Below are the code and all the weights of a small trained network. Each question names an input and a class and asks about switching units off, where a switched-off unit gives its printed mean instead of its output.

import numpy as np


def w(rows, s, z=0):
    codes = np.array(rows[::2]) - 128.0
    scale = np.full(codes.shape[1], s)
    scale[-1] = z or s
    return codes * scale


def norm(h):
    return h / np.sqrt((h * h).mean(-1, keepdims=True) + 1e-5)


def f(y):
    return np.maximum(y, 0)


def log_softmax(a):
    a = a - a.max(-1, keepdims=True)
    return a - np.log(np.exp(a).sum(-1, keepdims=True))


def net(x, mask):
    res = np.array(x, float).reshape(1, 3) / 4 @ E
    u = 0
    for l in range(3):
        y = f(norm(res) @ A[l][:, :-1].T + A[l][:, -1])
        res = res + np.where(mask[u : u + 13], y, B[l][:, -1]) @ B[l][:, :-1]
        u += 13
    return log_softmax(norm(res)[-1] @ U[:, :-1].T + U[:, -1])


A, B = {}, {}
E = w([
[103,35,153,199],'x0',
[233,209,95,195],'x1',
[2,142,79,162],'x2',
],0.0042)
A[0] = w([
[70,163,79,133,67],'0.n1',
[93,165,192,65,52],'0.n2',
[90,116,84,203,82],'0.n3',
[68,183,221,66,110],'0.n4',
[186,35,243,165,212],'0.n5',
[84,174,47,113,106],'0.n6',
[177,103,130,48,155],'0.n7',
[76,108,219,109,78],'0.n8',
[30,147,127,218,80],'0.n9',
[255,197,132,221,91],'0.n10',
[168,104,173,133,101],'0.n11',
[163,121,221,132,3],'0.n12',
[76,50,112,112,193],'0.n13',
],0.0098,0.0041)
B[0] = w([
[75,227,74,162,166],'0.n1',
[147,85,90,222,152],'0.n2',
[121,207,149,161,179],'0.n3',
[154,20,100,137,170],'0.n4',
[24,132,250,148,230],'0.n5',
[123,239,111,155,181],'0.n6',
[140,122,79,27,187],'0.n7',
[102,68,21,23,165],'0.n8',
[60,193,82,174,204],'0.n9',
[168,33,127,175,255],'0.n10',
[107,138,181,124,156],'0.n11',
[136,156,116,57,143],'0.n12',
[1,105,46,118,206],'0.n13',
],0.0061,0.0075)
A[1] = w([
[181,148,2,16,128],'1.n1',
[73,99,122,163,153],'1.n2',
[136,147,187,59,2],'1.n3',
[145,66,179,134,146],'1.n4',
[175,126,183,40,108],'1.n5',
[232,163,106,75,82],'1.n6',
[158,162,203,149,31],'1.n7',
[45,55,216,30,80],'1.n8',
[214,140,113,139,41],'1.n9',
[194,199,70,92,74],'1.n10',
[84,136,127,156,127],'1.n11',
[92,188,144,165,161],'1.n12',
[75,170,160,129,165],'1.n13',
],0.0091,0.0043)
B[1] = w([
[51,2,254,166,231],'1.n1',
[208,88,121,143,234],'1.n2',
[194,216,236,118,138],'1.n3',
[173,212,76,117,198],'1.n4',
[136,194,189,58,175],'1.n5',
[77,137,164,147,188],'1.n6',
[76,121,205,19,137],'1.n7',
[194,136,30,77,254],'1.n8',
[63,189,71,170,169],'1.n9',
[46,11,110,146,182],'1.n10',
[179,98,144,122,202],'1.n11',
[121,52,234,82,229],'1.n12',
[186,70,211,178,221],'1.n13',
],0.0059,0.0048)
A[2] = w([
[122,190,122,72,86],'2.n1',
[120,138,126,2,131],'2.n2',
[62,82,134,133,251],'2.n3',
[116,172,150,170,49],'2.n4',
[156,135,75,187,178],'2.n5',
[35,133,75,99,190],'2.n6',
[196,157,197,43,116],'2.n7',
[87,57,190,147,109],'2.n8',
[218,121,105,196,91],'2.n9',
[123,37,226,91,128],'2.n10',
[241,132,140,225,130],'2.n11',
[213,168,149,77,57],'2.n12',
[182,141,174,79,221],'2.n13',
],0.0099,0.0027)
B[2] = w([
[149,162,171,192,136],'2.n1',
[102,117,59,171,176],'2.n2',
[209,143,185,118,254],'2.n3',
[144,115,168,115,153],'2.n4',
[88,96,36,86,176],'2.n5',
[187,184,114,119,219],'2.n6',
[78,157,83,158,174],'2.n7',
[142,107,166,130,231],'2.n8',
[126,66,60,2,179],'2.n9',
[142,186,164,174,245],'2.n10',
[111,118,81,31,212],'2.n11',
[54,165,139,165,152],'2.n12',
[84,192,38,199,173],'2.n13',
],0.0093,0.0075)
U = w([
[182,5,70,30,121],'0',
[60,238,92,216,2],'1',
[184,63,229,179,194],'2',
],0.012,0.0034)

Each question gives the input, the list of numbers given to net, and the class t.
The units are the neurons (one row each of A and B). Each row of codes is followed by its name. A weight is (code - 128) times the scale printed after its matrix; where a second scale follows, it is the last column's (A, B and U).
mask holds one flag per neuron, layer by layer. A switched-off neuron (its flag False) gives its mean, the last column of its row in B, instead of its output. The means were averaged over made-up inputs and are rounded, as every weight is.
A unit's drop is (log p(t) with every unit on - log p(t) with that unit switched off) / (log p(t) with every unit on - log p(t) with every unit switched off).
The circuit of an input: a set's keep is (log p(t) with only the set's units on - log p(t) with every unit switched off) / (log p(t) with every unit on - log p(t) with every unit switched off). Starting from the 12 units with the biggest drops (on a tie, the unit counted first), units are removed one at a time, each time the one whose removal leaves the highest keep (on an exact tie, the one counted first), for as long as the keep stays at least 0.8.
units of the circuit, in order: the units of the circuit, biggest drop first
most important unit: the unit with the biggest drop
k most important neurons: the k neurons with the biggest drops, biggest first
k most important neurons of layer l: the k neurons of layer l with the biggest drops, biggest first
drop when u is switched off: that unit's drop, to one decimal
input [7,8,-7], class 0: units of the circuit, in order => [2.n11]
input [3,7,-6], class 0: 2 most important neurons => [0.n10 2.n9]
input [-3,7,-8], class 1: 4 most important neurons of layer 1 => [1.n5 1.n7 1.n2 1.n6]
input [0,5,-7], class 1: 2 most important neurons => [0.n5 0.n13]
input [-6,5,4], class 2: 2 most important neurons of layer 0 => [0.n9 0.n2]
input [-6,1,-7], class 1: 2 most important neurons of layer 0 => [0.n9 0.n13]
input [-6,-2,4], class 2: 2 most important neurons => [0.n10 1.n12]
input [7,-4,-7], class 1: 4 most important neurons of layer 2 => [2.n13 2.n2 2.n7 2.n10]
input [-7,3,-5], class 2: 2 most important neurons of layer 1 => [1.n1 1.n10]
input [6,4,-8], class 1: 2 most important neurons of layer 1 => [1.n4 1.n1]
input [6,-2,-6], class 1: 3 most important neurons of layer 2 => [2.n13 2.n7 2.n2]
input [-7,1,-4], class 2: 2 most important neurons => [1.n1 0.n5]
input [-8,-4,1], class 2: drop when 1.n1 is switched off => 0.9
input [3,-1,-3], class 1: drop when 2.n2 is switched off => 0.1
input [-2,5,1], class 0: drop when 0.n13 is switched off => 0.0
input [-1,5,5], class 0: most important unit => 0.n5
input [-4,3,-5], class 1: drop when 0.n9 is switched off => 0.3
